In the rows, 128 means zero.
Each row of numbers stands for one thing and depends on some of the facts below. Use the named rows to name the rest.

Some rows with their names:
[129 111 170 156  99 130  90 165 104 171  63 137 183 140 128 115 170 107
 117 159 139 106 114 116  57 183 144 145 143 130  79 113 126 113 143 129
  98 112  82]: tuvak
[131 107 153 158 112 112  94 170 110 166  66 128 203 125 112  96 179 102
 138 132 142 118 125 122  63 168 163 141 148 145  85 121 139 116 148 154
 112  99  76]: saplomo
[130 101 170 150  95 123  99 185 110 182  77 162 170 154 125 113 157  98
 124 157 141 105 110 111  61 181 122 120 127 126  73 111 126 125 145 138
 118 117  85]: tasta
[120 110 153 160 119 138  88 147 121 147  71  99 196 121 130 139 169 101
 127 132 151 100 140 123  50 161 150 140 121 127  90 130 129 113 128 134
 113 103  82]: zubon
[108 136 164 158 101 165  73 156 116 146  69 104 161 128 138 172 167 114
  99 146 156 112 151 124  62 176 126 150 104 108  90 116  96 114 134 102
 111 111  95]: troran
[119 117 143 155 131 165  59 157 100 130  60  79 170  90 168 141 173 119
 130 122 142 158 142 135  83 161 149 168 125 133 107 167 134 123 113 113
 143 119  82]: zafos
[124 121 165 153 122 184  59 156 115 127  61 102 171 100 160 189 169 115
 111 142 144 131 171 128  45 171 131 176 102 110 105 150 117 126 129  82
 110 118  91]: mibram
[118 118 141 158 129 151  59 154 110 126  72  74 189 101 162 138 171 121
 129 117 143 159 143 132  63 164 148 158 127 142 102 168 139 131 124 132
 147 123  81]: natrin
[114 125 171 152 122 170  76 145 128 147  66 114 156 119 143 184 164 127
  96 165 147  90 145 111  59 170 116 150 105 106  82 146 126 119 135  94
 108 114  98]: foplir
[126 135 156 157 113 135  95 150 128 149  81 104 187 141 130 132 163  84
 115 134 143 139 113 123  40 177 136 116 106 137  80 111 111 131 129 147
 122 100  78]: fiso
[131  85 144 179 121 115 101 136 136 157  62  86 222 133 136 103 153  93
 127 103 137 112  85 126  84 155 167 123 151 152  75  97 119  99 111 154
 135 112  72]: zanuk
[111 134 156 151 106 148  63 175  87 157  57 110 162 111 146 122 177 124
 124 130 139 170 128 131 104 173 144 155 134 137 100 127 112 127 138 117
 139 116  85]: flibuk
[138 110 165 143 120 127  79 167 119 156  53 134 190 117 128 126 175 104
 116 147 141 127 139 130  53 175 141 157 133 135  97 134 130 124 148 118
 108 108  85]: trodran
[128 137 171 143 101 159  70 184 110 148  59 142 155 125 140 155 170 103
 102 164 143 146 140 115  64 187 118 145 111 109  93 112 100 124 140  85
 110 116  87]: nisa
[140 105 150 171 114 127 108 171 105 165  71 115 195 136 110 101 164  93
 140 133 143 108 124 136  46 148 164 132 140 142  96 131 142 116 143 164
 113 103  85]: kadufel
[128 148 166 172 102 179  81 170 103 153  48 115 150 128 121 156 173 112
  93 178 141 118 129 126  46 168 136 158 124  96 100 113 106 100 142  95
  85 108  93]: mafarir
[129 159 149 166 110 153  81 176  86 158  70 102 162 139 118 118 175 109
 117 148 132 176  97 132  54 163 139 113 120 132  97 123 122 131 142 151
 126 102  85]: kipo
[117 146 147 175 114 172  77 172  92 155  59  99 157 106 120 130 179 128
 123 149 140 142 130 128  80 149 147 143 131 122 102 149 133 116 145 127
 124 106  88]: nikenan

Facts:
natrin φ [turon, stuko, fadral]
foplir φ [kludragos]
tukir φ [muplik]
kluflik φ [natrin, zuna]
planeflon φ [dronal, muplik, nafliras]
trogin φ [stuko, bukem]
nisa φ [digrabrek]
trafun φ [turon, kliklum, stodrul, digrabrek]
tridrur φ [vebro]
dronal φ [flenis]
grekes φ [kisode, piplo, gobe]
tribu φ [turon, tuvak]
brolo φ [flenis]
zabim φ [fufak]
stevo φ [turon, klotrun, fomi]
fulas φ [gremon, plagus, plola]
stidemun φ [plisem, stodrul, voflo]
gutru φ [kadufel]
gitrel φ [flatren, stodrul]
trigak φ [stuko]
latrir φ [kluflik, turon]
fuskas φ [turon, tumis, dadam]
klotrun φ [gutrom, groflaran]
bibrugris φ [resen, zuna, sufu]
digrabrek φ [turon]
pligrakas φ [gobe, dronal]
bomoskil φ [bukem]
tramubri φ [pledur]
laklon φ [tevan]
fufak φ [natrin]
fule φ [turon, fadral, digrabrek]
flatren φ [tevan, fitro]
gregrin φ [nisa, bradros]
zuna φ [stuko]
flibuk φ [flenis, fiso, nido, fitro]
pledur φ [latrir, debrem]
kliklum φ [stuko]
resen φ [fadral, diflotrek]
vatri φ [fufak, kozek]
klinu φ [foplir, skisuk]
brofon φ [trifa]
sturos φ [turon]
trimok φ [stises]
gutrom φ [nisa]
muplik φ [turon, fule, fakle]
pakel φ [petrisol]
zafos φ [resen]
todi φ [zuna, kipo, digrabrek]
vebro φ [tevan, voflo]
gobe φ [lenis]
tedrek φ [trogin]
klepan φ [kisode, groflaran]
drobrum φ [mibram, digrabrek]
vapas φ [todi]
buflam φ [megren]
diflotrek φ [turon, stuko]
tretas φ [kisode, vebro]
stuko φ [fadral]
mibram φ [kipo]
fipul φ [trafun, brisu]
plezam φ [bibrugris]
trodran φ [stuko, gutrom, fadral]
bagru φ [turon, zufol, megren, plezam]
sufu φ [stodrul, fiso]
skisuk φ [turon]
deros φ [kluflik, fomi]
kadufel φ [turon, skisuk]
plagus φ [trodran, muplik]
flenis φ [resen, gurek, bukem, diflotrek]
plisem φ [flenis, stises, didem]
pligor φ [gurek]
groflaran φ [flenis, zopeno, fuskas, digrabrek]
rovis φ [tumis, siba, vatri]
greple φ [nisa, gobe, vebro, pligrakas]
gurek φ [natrin, bukem]
saplar φ [turon]
dadam φ [trafun]
gremon φ [zuna]
sitrus φ [gobe]
gema φ [kludragos, gregrin, soflen]
plegak φ [tasta]
steflam φ [mafarir, todi]
megren φ [fadral]
drudre φ [gurek]
flolek φ [flatren, bradros]
trodru φ [deros]
gukim φ [zufol]
gragra φ [trinim, plola]
mafarir φ [resen, plola, plezam, bukem]
nafliras φ [gregrin]
tuvak φ [klinu]
lakar φ [pledur, fuskas, bibrugris]
golen φ [zufol]
tasta φ [lenis, foplir]
lenis φ [fule]
trinim φ [trogin]
ditrok φ [kluflik, gukim, tevan]
zanuk φ [trimok, buner, vebro]
fadral φ [stodrul]
kludragos φ [voflo]
vovel φ [petrisol, dadam, dronal, poklan]
turon φ [stodrul]
tagogrum φ [fule, zuna]
bukem φ [turon, fakle, diflotrek]
dode φ [bukem]
plola φ [groflaran]
bradros φ [turon, natrin, fadral, diflotrek]
petrisol φ [bomoskil, brolo, fuskas, stodrul]
piplo φ [trigak, pligor, foskofem, fakle, fuskas]
tevir φ [tasta]
poklan φ [diflotrek]
zufol φ [fule, resen, megren, brofon]
siba φ [megren]
vudrimok φ [flenis, sufu]
{sukoskun, foplir, trodrulek, dronal, fitro, digrabrek, klinu, brofon, stuko, fiso, brotun, fipul, plezam, flenis, rovis, greple, saplar, steflam, gragra, zanuk, kludragos, dode, piplo, zufol} Π d
{natrin, trogin, zabim, zopeno, stidemun, latrir, laklon, pakel, zafos, tedrek, vapas, buflam, diflotrek, mibram, riru, kisode, gema, kozek, drudre, kulan, brisu, gukim, nafliras, beskes, turon, plola, zasten, tevir, nugruk} Π c
{tukir, kluflik, planeflon, flutum, buner, tridrur, fakle, stises, saplomo, fufak, zuna, pledur, trimok, stuki, gobe, klepan, didem, tretas, sufu, groflaran, voflo, plegak, stodrul, tuvak, tasta, trinim, ditrok, fadral, vovel} Π a
{brezi, brolo, fulas, gutru, bibrugris, tramubri, vulon, flatren, kipo, gutrom, vebro, drobrum, deros, kadufel, nikenan, debrem, bafun, skestun, flolek, trodru, mafarir, grabra, lakar, tagogrum} Π f
{zubon, trafun, tribu, trifa, stevo, gitrel, trigak, fuskas, flobri, pligrakas, fule, gregrin, kliklum, sturos, skisuk, plagus, dadam, drikikir, megren, golen, bukem, troran, siba, vudrimok} Π b
{nisa, grekes, fomi, sefe, bomoskil, vefla, nido, flibuk, resen, ladrol, todi, trodran, bagru, plisem, soflen, pligor, gurek, tevan, gremon} Π e
{fluvi, drola, klotrun, muki, tumis, vatri, muplik, foskofem, sitrus, lenis, bradros, petrisol, poklan} Π g
η 561 <- sukoskun, trodrulek, trogin, flutum, nisa, trafun, zopeno, gutru, stises, fuskas, sefe, flobri, fitro, bomoskil, tramubri, vefla, flatren, kipo, kliklum, klinu, pakel, ladrol, vebro, klepan, fiso, bagru, sufu, flenis, tevan, debrem, sitrus, plegak, flolek, tasta, tagogrum, dode
η 730 <- natrin, tukir, brezi, zubon, buner, tridrur, dronal, grekes, fluvi, tribu, trifa, fulas, fakle, gitrel, drola, trigak, fomi, bibrugris, digrabrek, pligrakas, saplomo, laklon, fufak, fule, zuna, tumis, pledur, resen, vatri, sturos, stuki, muplik, zafos, todi, gobe, buflam, diflotrek, didem, tretas, mibram, brotun, plezam, deros, kadufel, foskofem, plagus, plisem, soflen, rovis, nikenan, saplar, dadam, gremon, kisode, gema, kozek, steflam, megren, drudre, stodrul, brisu, nafliras, grabra, golen, trinim, vovel, turon, bukem, petrisol, siba, vudrimok
η 949 <- foplir, latrir, gregrin, gutrom, tedrek, stuko, trodran, skisuk, riru, pligor, voflo, bafun, kulan, trodru, fadral, beskes, kludragos, poklan
η 283 <- kluflik, zabim, stidemun, vulon, nido, brofon, vapas, fipul, gurek, gukim, gragra, mafarir, tuvak, lenis, ditrok, zanuk, zasten, bradros, piplo, zufol
η 522 <- planeflon, brolo, stevo, klotrun, muki, flibuk, trimok, drobrum, groflaran, greple, drikikir, skestun, lakar, plola, troran, tevir, nugruk
[sukoskun, tridrur, zopeno, fitro, klotrun, bomoskil, tramubri, fufak, vefla, fule, zuna, flibuk, tumis, pakel, ladrol, zafos, vebro, klepan, buflam, diflotrek, fipul, plezam, foskofem, soflen, gurek, voflo, nikenan, debrem, steflam, drudre, skestun, flolek, trodru, gragra, grabra, lakar, tagogrum, siba] χ h
[natrin, tukir, brezi, dronal, stevo, fakle, drola, fomi, sefe, flobri, digrabrek, pligrakas, flatren, kipo, klinu, muplik, deros, plisem, groflaran, rovis, greple, drikikir, gukim, nafliras, plola, zasten, nugruk] χ j
[foplir, kluflik, flutum, nisa, trafun, fluvi, brolo, zabim, stidemun, gutru, stises, latrir, vulon, gregrin, kliklum, gutrom, todi, gobe, tedrek, vapas, tretas, stuko, mibram, brotun, sufu, pligor, tevan, bafun, gremon, megren, stodrul, kulan, mafarir, trinim, kludragos, turon, dode, troran, poklan, zufol] χ i
[trodrulek, planeflon, zubon, grekes, tribu, trigak, fuskas, muki, vatri, trimok, stuki, didem, fiso, trodran, skisuk, flenis, saplar, sitrus, plegak, kozek, tuvak, tasta, lenis, ditrok, bradros, petrisol, piplo, tevir] χ k
[trogin, buner, trifa, fulas, gitrel, bibrugris, saplomo, laklon, nido, pledur, resen, brofon, sturos, drobrum, bagru, kadufel, plagus, riru, dadam, kisode, gema, brisu, golen, zanuk, fadral, beskes, vovel, bukem, vudrimok] χ l

Which thing is each row?
No name comes twice in this set of rows, the named rows included.
[133 129 160 164  98 163  85 191  95 153  57 139 135 141 121 142 164  97
 101 177 148 121 124 127  58 166 124 133 115  88 106 112 102 102 129  94
 102 108  98] => gutru
[118 118 165 169  97 122  90 167 130 167  61 133 203 139 108 121 162 108
 120 123 140 123 120 120  96 162 143 125 141 141  76  83  97 121 156 128
 121 109  82] => trimok
[ 97 148 139 158 113 157  72 148 111 136  73  73 164  99 144 131 186 125
 121 146 153 139 145 118  76 167 150 147 127 122  95 165 136 113 133 131
 137 109  79] => siba
[125 132 149 146 108 134  65 180  97 150  67 116 175 127 142 109 176 110
 126 134 134 182 107 123  79 183 133 133 133 139  95 130 121 135 133 133
 140 116  78] => sefe
[126  67 170 157 115 133  96 163 112 165  80 122 180 147 170 142 132 100
 127 129 148  92 142 136  58 168 122 145 122 135  81 146 126 128 113 137
 143 144  95] => tevir
[114 127 169 154 102 170  69 173 112 154  56 145 159 110 119 163 181 131
 110 164 145 100 154 108  74 173 130 161 123 106  89 118 116 113 156  83
  93 107  93] => gobe
[109 122 147 164 114 149  62 171 103 157  53 123 173  97 122 120 182 137
 127 137 136 142 120 116 123 161 154 148 148 132  91 125 123 106 140 105
 134 107  81] => tridrur
[130  85 168 146  98 118  99 187 102 187  71 167 164 154 129 106 153  95
 125 158 142  90 110 109  69 180 122 121 138 124  72 112 126 114 131 135
 126 123  88] => plegak
[125 117 158 153 106 130  85 170 111 159  61 136 192 123 112 120 180 107
 128 142 147 106 141 118  57 171 152 150 136 133  89 116 128 114 156 127
  99 101  82] => stuki
[114 145 155 155 109 148  65 168  95 151  69 110 180 109 120 126 194 136
 127 139 131 156 129 111  79 171 149 144 137 142  89 136 139 135 164 136
 115 101  79] => fakle
[117 128 150 153 110 155  73 165 112 141  66 115 153 126 140 155 168  99
 100 156 155 123 127 122  59 178 126 141 106  95  95 111  96 101 109  89
 113 105  89] => dode
[112 132 149 160 120 164  69 143  87 152  63  77 160 108 158 138 180 124
 114 143 139 150 101 128  81 176 153 149 127 135  93 139 125 109 113 124
 124 109  82] => fipul
[118 136 150 151 104 141  70 183  87 166  60 129 151 120 128 103 183 116
 119 151 136 168  98 119 103 180 138 131 136 127  93 117 113 114 131 117
 134 106  81] => klepan

Now the same things, written a new way:
Named rows:
[144 123 152 122 113 127 155 165 140  96 133  84 127 142 132 124 121 128
  91 117 126 149 109 120 141 170 111 166 140 142 115 114 124 133 123 105]: dadam
[125  90 143 136 112 124 151 150 111  86 127  36 144 147 152 134 116 149
 172 139 118 129 113 115 136 162 121 157 140 152 187 101 120 142 122  95]: gukim
[120 117 146 137 122 131 152 131 133  90 121  84 137 134 133 126 122 130
 123 117 127 139 126 118 133 167 122 168 139 134 128 108 125 157 118 121]: stodrul
[123  95 143 136 112 123 151 155 109  85 125  39 144 146 150 133 114 148
 167 136 119 126 111 117 134 157 121 157 139 149 190 100 120 142 123  92]: plola
[120 124 148 127 114 127 150 108 127  86 120  97 134 133 143 123 123 130
 109 120 129 141 127 120 137 157 113 154 144 139 130  99 137 153 118 139]: stises
[110  92 143 146 123 128 151 142 130  91 109  49 148 136 137 142 120 129
 141 129 121 138 135 127 132 160 126 171 142 156 146  98 132 166 127  90]: tuvak
[127 125 149 137 119 125 153 137 133  94 117  71 135 141 136 128 119 132
  98 112 122 134 116 119 132 159 121 165 143 131 119 112 131 154 120 105]: troran
[135 129 145 121  97 128 152 126 117  88 134  97 130 137 142 124 121 136
 123 121 129 145 111 121 147 149 108 148 136 149 140 105 119 128 115 121]: bomoskil
[145 120 151 122 113 127 155 163 140  96 133  84 126 143 131 123 120 128
  89 117 127 151 109 120 141 170 111 166 140 142 114 114 124 133 122 104]: bukem
[138 128 145 118 100 130 152 140 126  87 135 107 130 133 138 124 122 129
 109 116 132 157 111 124 150 157 103 154 135 158 131 104 111 126 118 124]: trogin
[123  86 145 138 118 123 153 155 117  88 128  25 141 137 149 128 117 145
 171 143 121 128 114 115 134 172 121 165 144 146 177 100 132 141 122 105]: fakle
[103  89 141 148 120 133 147 141 125  85 114  78 154 131 134 146 121 129
 160 127 123 142 142 126 136 156 125 170 134 163 167  93 109 172 125  96]: piplo
[115  97 147 145 114 130 149 136 122  93 112  68 152 144 133 148 121 132
 146 127 116 140 138 126 134 141 133 152 138 153 160 100 134 171 126  68]: grekes
[145 120 155 130 111 126 155 152 136  93 132  68 129 136 140 122 118 134
  99 125 121 141 108 117 136 171 114 164 139 141 122 119 122 130 121 110]: siba
[135 129 143 124 105 127 152 129 119  87 134  98 129 134 143 121 124 132
 132 121 130 149 112 119 145 160 106 156 132 150 139 101 119 128 115 137]: zopeno
[121 133 148 138 106 130 149 122 116  95 120 106 136 137 135 132 119 132
 121 111 125 132 126 122 132 130 128 147 128 134 148 111 129 156 114  98]: poklan
[126 129 147 131 111 125 152 116 125  90 119  67 135 132 139 126 123 132
 108 116 124 147 114 122 141 157 114 155 151 139 108 105 137 148 117 120]: kliklum
[146 123 151 124 100 130 155 141 130 108 133 105 121 148 127 128 120 134
 100 119 129 132 116 122 137 143 117 151 129 139 126 123 137 128 116  87]: kadufel

Name these rows:
No name comes twice in this set of rows, the named rows included.
[139 130 146 126  95 125 154 113 114 105 135  99 121 131 137 125 122 137
 122 123 130 127 110 120 143 136 108 149 133 136 132 113 146 127 109 116] => debrem
[140 124 148 126 101 126 155 134 124 106 130  96 123 147 136 127 115 139
 102 119 126 117 112 119 133 137 117 151 131 134 141 123 135 130 116  93] => skestun
[128  90 149 133 113 119 155 161 117  88 122   7 140 147 150 131 112 150
 139 136 117 123 100 118 133 160 120 159 153 145 167 106 132 138 127  80] => stevo
[139 125 144 127 111 130 153 140 124  96 131  93 128 152 142 120 121 135
 137 124 129 135 123 118 136 163 117 159 123 144 149 109 128 131 118 118] => soflen
[128 102 148 131  95 120 153 115 101  98 126  39 134 143 154 133 116 153
 158 144 120 115 108 119 137 130 118 135 146 143 174 104 159 132 117  87] => flatren
[125  96 143 139 111 124 152 145 108  93 130  44 141 144 148 132 120 146
 186 141 119 127 118 114 134 158 123 156 135 143 191 101 133 142 119  97] => fomi
[138 112 150 120 110 133 154 166 141  88 133  90 131 139 129 124 117 131
  96 117 131 150 113 121 143 171 112 165 140 150 123 115 106 133 123 103] => vovel
[141 120 147 118 108 133 152 161 134  89 131  95 132 153 135 123 119 130
 110 116 128 151 118 123 143 166 115 156 130 155 132 112 110 132 123 103] => gema
[133 122 152 124 110 130 153 169 136  89 131  91 127 127 132 123 116 127
  86 115 135 149 110 124 138 161 110 168 136 148 128 110 114 133 122 113] => fadral
[142 125 149 121  98 129 155 147 130 106 131 105 123 146 128 130 115 135
  86 113 128 127 109 123 139 133 115 153 133 139 127 125 127 129 118  80] => drobrum
[118  96 150 146 121 126 151 148 130  95 110  32 149 142 134 144 121 130
 127 127 114 144 129 126 133 156 130 161 151 149 134 102 143 171 129  67] => tribu
[137 124 145 129 105 130 152 135 121  99 135 115 128 145 136 126 123 135
 140 121 128 131 123 116 137 151 118 155 121 139 155 113 124 134 113 111] => foskofem

The same things again, as new rows of numbers:
Some rows with their names:
[155 117 134  98 152 149 102 150  88 125 124 148  80 181  94 100 118 141
 121  65  77 106 181 103 150 136 114 137 157  93 152  99 158]: kliklum
[176 134 141 139 163 132 114 172  86 149 118 146 113 131 117  97 116 105
 101  89  87 115 158 109 173 148  98 128 107 133 154 140 132]: grabra
[179 112 144 127 166 175 110 162 109  99 136 135  54 122  78  66 110  76
 148  76  88 133 169 124 172 196  71 141 133  95 151 151 151]: petrisol
[171 116 154 130 176 143 110 190  97 164 129 156  97 137 121 118 122 123
  91  86  90 119 149  95 161 130 104 110 137 121 154 147 138]: flolek
[162 133 108 100 165 144 127 164 111 112 112 136  98 174  90  93 134 116
 111  97  88 118 208 127 144 159 124 151 120 116 144 116 139]: stevo
[171 132 155 130 161 156  93 180  98 109 144 146 112 156  86  72 110 104
 128  50  75 103 157 121 162 187  99 109 117 123 134 147 154]: brolo
[169 118 124 114 148 144 118 162 103 105  96 143  98 166  84  87 127 122
 115  85 105 135 203 129 163 161 103 145 114 109 161 118 141]: nugruk
[177 133 139 138 162 131 116 170  88 147 119 146 113 132 119  99 115 105
 103  88  87 114 160 110 172 149  98 129 106 133 156 140 131]: nikenan
[178 133 137 145 164 140 130 160 107 170 112 134 110 104 132 118 108 107
 103  97  88 111 156 112 168 109  81 141 114 139 163 146 120]: fadral
[159  82 151 139 178 156  99 170 106 116 148 151  28 110  97  79 117  93
 138  76  77 150 163  97 167 162  49 149 157  78 150 139 153]: lenis
[153 104 156 142 175 131  82 175  81 125 164 153  73 127 107  81 118 117
 123  56  62 124 152  93 167 144  69 129 143 103 134 122 163]: mafarir
[165 138 124 103 163 116 142 166 100 153 102 138 106 145  99 129 132 127
  75 122 116 119 195 116 155 109 125 161 108 152 157 114 105]: dadam
[174 124 120 119 152 118 134 174  86 146  94 141 109 138 100 120 132 129
  88 113 128 137 188 112 171 112 100 150 105 143 175 111 105]: brisu
[172 119 145 121 174 164 112 165 119 108 131 151  86 145  90  57 102  90
 131  70  69 115 177 140 166 207  91 123 125  97 141 159 168]: trimok
[175 131 130 123 157 140 120 156  97 109 113 140  95 137  99  80 118 115
 111  91  84 129 192 125 174 172  93 143 116 107 156 119 156]: fomi
[184 135 142 137 157 154 114 155 103 162 120 147 117 127 122  96  93 108
 126  75  91 103 154 106 175 121  85 124 115 126 156 144 136]: zuna
[170 107 159 140 165 150  86 187  79 123 143 157  86 149 107  85 117 117
 122  53  65 119 139  97 167 182  90 102 145  94 151 142 164]: stises
[162 142 139 117 150 137 121 156  89  85 121 121  92 135  74  88 124 138
 108  65  68 114 189 132 164 165  89 157 130 116 153  91 161]: kludragos

Name these rows:
No name comes twice in this set of rows, the named rows included.
[169 123 153 117 167 158 102 189  93 115 135 145  77 149  90 102 125 140
 105  55  70 122 159  96 156 169  97 117 157  95 154 118 165] => nisa
[162 138 128 103 165 116 137 168  95 151 108 141 107 145  99 124 129 126
  76 123 123 122 195 120 160 107 125 156 107 155 153 113 107] => vudrimok
[163 137 153 137 157 148 105 156  92 106 142 125  89 125  94  79 111 103
 124  55  55 100 160 123 163 177  85 143 127 118 141 134 157] => gutrom
[165 130 144 145 153 136  98 155  79 100 136 131  96 131 101  70 115 100
 126  59  56 108 161 123 168 183  85 138 120 114 146 127 159] => bafun
[170 146 106 106 164 137 137 163  99 139 111 128 103 151 103 122 133 126
  98 103  93 113 187 108 149 120 121 161 122 133 155 103 119] => fule
[164 124 129 125 143 131 107 153  73  83 117 124  85 144  78  84 129 122
 126  66  82 124 184 127 165 162  85 160 124 113 160  95 144] => kulan
[164 115 122 103 156 140 126 147  95  84 113 136  64 148  72  66 121 108
 125  92  88 131 208 141 170 191  93 162 127  94 161 105 155] => kozek
[155 127 120  96 162 133 128 137  97  89 117 139  66 162  77  70 122 106
 111 101  73 118 216 145 160 193 115 169 128  99 149 105 157] => zubon
[152  97 138 119 167 126 114 163  99 120 121 144  49 130  94 108 132 134
 103  92  95 149 195  97 160 121  77 167 148  96 153  98 147] => gukim
[175 134 132 113 151 137 127 170  96 134 105 132  99 139  87 117 127 130
 101  94 115 128 182 110 165 122  99 152 120 134 164 108 117] => buflam

